Below are the code and all the weights of a small trained network. Each question names an input and a target symbol and asks about switching units off, where a switched-off unit gives its printed mean instead of its output.

import numpy as np


def w(rows, s, z=0):
    codes = np.array(rows[::2]) - 128.0
    scale = np.full(codes.shape[1], s)
    scale[-1] = z or s
    return codes * scale


def norm(h):
    return h / np.sqrt((h * h).mean(-1, keepdims=True) + 1e-5)


def f(y):
    return np.maximum(y, 0)


def softmax(a):
    e = np.exp(a - a.max(-1, keepdims=True))
    return e / e.sum(-1, keepdims=True)


def log_softmax(a):
    a = a - a.max(-1, keepdims=True)
    return a - np.log(np.exp(a).sum(-1, keepdims=True))


def net(x, mask):
    ids = ['ΓΘΛΣαδεημπτφω'.index(c) for c in x.split()]
    T = len(ids)
    res = E[ids] + P[:T]
    u = 0
    for l in range(2):
        r = norm(res)
        for j in range(3):
            rows = slice(3 * j, 3 * j + 3)
            q, k, v = (r @ M[l][rows].T for M in (Q, K, V))
            z = softmax(np.where(np.tri(T) > 0, q @ k.T / 3**0.5, -1e9)) @ v
            o = O[l][rows]
            res = res + np.where(mask[u + j], z, o[:, -1]) @ o[:, :-1]
        u += 3
        y = f(norm(res) @ A[l][:, :-1].T + A[l][:, -1])
        res = res + np.where(mask[u : u + 4], y, B[l][:, -1]) @ B[l][:, :-1]
        u += 4
    return log_softmax(norm(res)[-1] @ U[:, :-1].T + U[:, -1])


Q, K, V, O, A, B = {}, {}, {}, {}, {}, {}
E = w([
[105,121,87],'Γ',
[122,172,129],'Θ',
[32,118,107],'Λ',
[140,82,89],'Σ',
[207,6,115],'α',
[131,147,98],'δ',
[164,162,124],'ε',
[142,177,153],'η',
[141,194,153],'μ',
[145,119,82],'π',
[94,163,138],'τ',
[21,160,128],'φ',
[93,164,118],'ω',
],0.018)
P = w([
[110,136,130],'0',
[92,34,248],'1',
[131,84,89],'2',
[154,88,200],'3',
[147,97,78],'4',
[142,74,175],'5',
[153,102,68],'6',
[109,81,190],'7',
],0.013)
Q[0] = w([
[26,146,128],'0.h0',
[85,207,82],'0.h0',
[68,150,7],'0.h0',
[146,124,91],'0.h1',
[128,129,142],'0.h1',
[172,66,154],'0.h1',
[171,186,155],'0.h2',
[140,81,255],'0.h2',
[129,126,86],'0.h2',
],0.0094)
K[0] = w([
[51,129,162],'0.h0',
[109,214,100],'0.h0',
[103,131,56],'0.h0',
[150,81,155],'0.h1',
[119,138,118],'0.h1',
[136,129,66],'0.h1',
[137,175,162],'0.h2',
[125,7,73],'0.h2',
[121,184,168],'0.h2',
],0.011)
V[0] = w([
[66,207,99],'0.h0',
[78,173,115],'0.h0',
[119,80,157],'0.h0',
[131,163,89],'0.h1',
[139,82,132],'0.h1',
[141,193,3],'0.h1',
[136,111,130],'0.h2',
[116,104,74],'0.h2',
[105,120,65],'0.h2',
],0.012)
O[0] = w([
[156,103,24,4],'0.h0',
[122,93,69,63],'0.h0',
[35,78,203,223],'0.h0',
[71,170,132,98],'0.h1',
[206,35,154,196],'0.h1',
[1,181,178,108],'0.h1',
[117,154,116,156],'0.h2',
[69,180,110,220],'0.h2',
[78,147,124,200],'0.h2',
],0.0074,0.0024)
A[0] = w([
[85,251,247,85],'0.n0',
[251,138,130,95],'0.n1',
[113,48,32,251],'0.n2',
[2,186,135,118],'0.n3',
],0.0083,0.0029)
B[0] = w([
[103,2,130,245],'0.n0',
[189,170,231,186],'0.n1',
[191,45,208,255],'0.n2',
[185,123,200,236],'0.n3',
],0.0091,0.005)
Q[1] = w([
[189,127,122],'1.h0',
[101,188,99],'1.h0',
[163,78,183],'1.h0',
[48,71,141],'1.h1',
[122,139,158],'1.h1',
[39,141,254],'1.h1',
[131,202,180],'1.h2',
[197,157,67],'1.h2',
[85,189,233],'1.h2',
],0.012)
K[1] = w([
[109,97,88],'1.h0',
[167,136,167],'1.h0',
[95,168,83],'1.h0',
[60,121,63],'1.h1',
[126,157,138],'1.h1',
[70,230,97],'1.h1',
[150,172,63],'1.h2',
[203,77,183],'1.h2',
[77,218,7],'1.h2',
],0.014)
V[1] = w([
[152,85,137],'1.h0',
[164,87,102],'1.h0',
[127,137,110],'1.h0',
[185,179,137],'1.h1',
[138,113,27],'1.h1',
[164,84,96],'1.h1',
[158,154,187],'1.h2',
[133,35,102],'1.h2',
[251,134,151],'1.h2',
],0.021)
O[1] = w([
[192,103,86,170],'1.h0',
[137,79,112,120],'1.h0',
[78,104,142,99],'1.h0',
[187,219,159,36],'1.h1',
[192,119,9,1],'1.h1',
[191,82,81,139],'1.h1',
[77,153,163,172],'1.h2',
[147,25,128,236],'1.h2',
[207,105,253,67],'1.h2',
],0.015,0.0044)
A[1] = w([
[78,140,76,60],'1.n0',
[222,130,149,237],'1.n1',
[145,132,10,253],'1.n2',
[192,136,140,198],'1.n3',
],0.014,0.0013)
B[1] = w([
[145,123,188,181],'1.n0',
[255,224,67,248],'1.n1',
[196,170,76,254],'1.n2',
[225,194,79,205],'1.n3',
],0.0093,0.0047)
U = w([
[66,132,84,59],'Γ',
[201,210,50,218],'Θ',
[127,76,97,136],'Λ',
[53,38,228,180],'Σ',
[155,85,186,164],'α',
[73,171,102,69],'δ',
[84,247,188,231],'ε',
[180,166,184,139],'η',
[167,205,165,3],'μ',
[53,155,140,92],'π',
[203,78,95,148],'τ',
[81,72,35,111],'φ',
[123,141,30,41],'ω',
],0.013,0.0028)

Each question gives the input, a string of symbols that net reads in full, and the target symbol t.
The units are the heads (3 rows each of Q, K, V and O) and the neurons (one row each of A and B). Each row of codes is followed by its name. A weight is (code - 128) times the scale printed after its matrix; where a second scale follows, it is the last column's (O, A, B and U).
mask holds one flag per unit, layer by layer, with each layer's heads first. A switched-off unit (its flag False) gives its mean, the last column of its rows in O or B, instead of its output. The means were averaged over made-up inputs and are rounded, as every weight is.
A unit's drop is (log p(t) with every unit on - log p(t) with that unit switched off) / (log p(t) with every unit on - log p(t) with every unit switched off).
The circuit of an input: a set's keep is (log p(t) with only the set's units on - log p(t) with every unit switched off) / (log p(t) with every unit on - log p(t) with every unit switched off). Starting from the 12 units with the biggest drops (on a tie, the unit counted first), units are removed one at a time, each time the one whose removal leaves the highest keep (on an exact tie, the one counted first), for as long as the keep stays at least 0.8.
circuit, biggest first: the units of the circuit, biggest drop first
k most important neurons: the k neurons with the biggest drops, biggest first
k most important neurons of layer l: the k neurons of layer l with the biggest drops, biggest first
heads that matter: for each layer, one digit per head in row order, 1 if its drop is at least 0.15 and else 0, layers parted by /
input ε ε τ, target τ: heads that matter => 101 / 011
input Θ τ Σ τ, target Θ: circuit, biggest first => (0.h0; 1.h1; 0.h1)
input ω Σ ε, target ε: heads that matter => 010 / 010
input ε α Σ Θ, target ε: circuit, biggest first => (0.h1; 1.h2)
input π Σ ε φ η, target ε: heads that matter => 110 / 000
input ε Σ ε Θ Σ, target Σ: heads that matter => 110 / 100
input ε η ε ε Σ η Θ Γ, target ε: heads that matter => 110 / 000
input τ Σ φ ω, target τ: circuit, biggest first => (0.h0; 1.h1)
input Λ Θ τ, target τ: circuit, biggest first => (0.h1)
input τ ω ε μ, target τ: circuit, biggest first => (0.h0; 0.h1; 1.h1)
input Σ η Σ Σ Θ μ, target Σ: 2 most important neurons => (0.n0; 0.n2)
input Σ Σ Λ Θ Σ ε, target Σ: 2 most important neurons of layer 0 => (0.n2; 0.n3)
input Σ φ Θ φ Σ μ, target Σ: circuit, biggest first => (0.n0; 1.h1)
input Σ τ Σ α, target Σ: heads that matter => 101 / 010
input φ Σ Θ δ Σ δ, target φ: circuit, biggest first => (0.h0; 1.h2)
input Σ Σ ε ε, target Σ: circuit, biggest first => (0.h2; 0.n0; 1.h1)
input τ τ Σ α μ π ε μ, target τ: circuit, biggest first => (0.h0; 0.n0; 1.h1)
input ε Γ ε Γ, target ε: 2 most important neurons => (0.n2; 0.n3)
input ε Θ ε ε Σ δ, target ε: most important neuron => (0.n2)
input Θ Σ Σ φ, target Θ: circuit, biggest first => (0.h0; 1.h1; 0.n0)
input ε Σ Θ μ Θ Σ Θ α, target ε: 2 most important neurons => (0.n2; 0.n3)
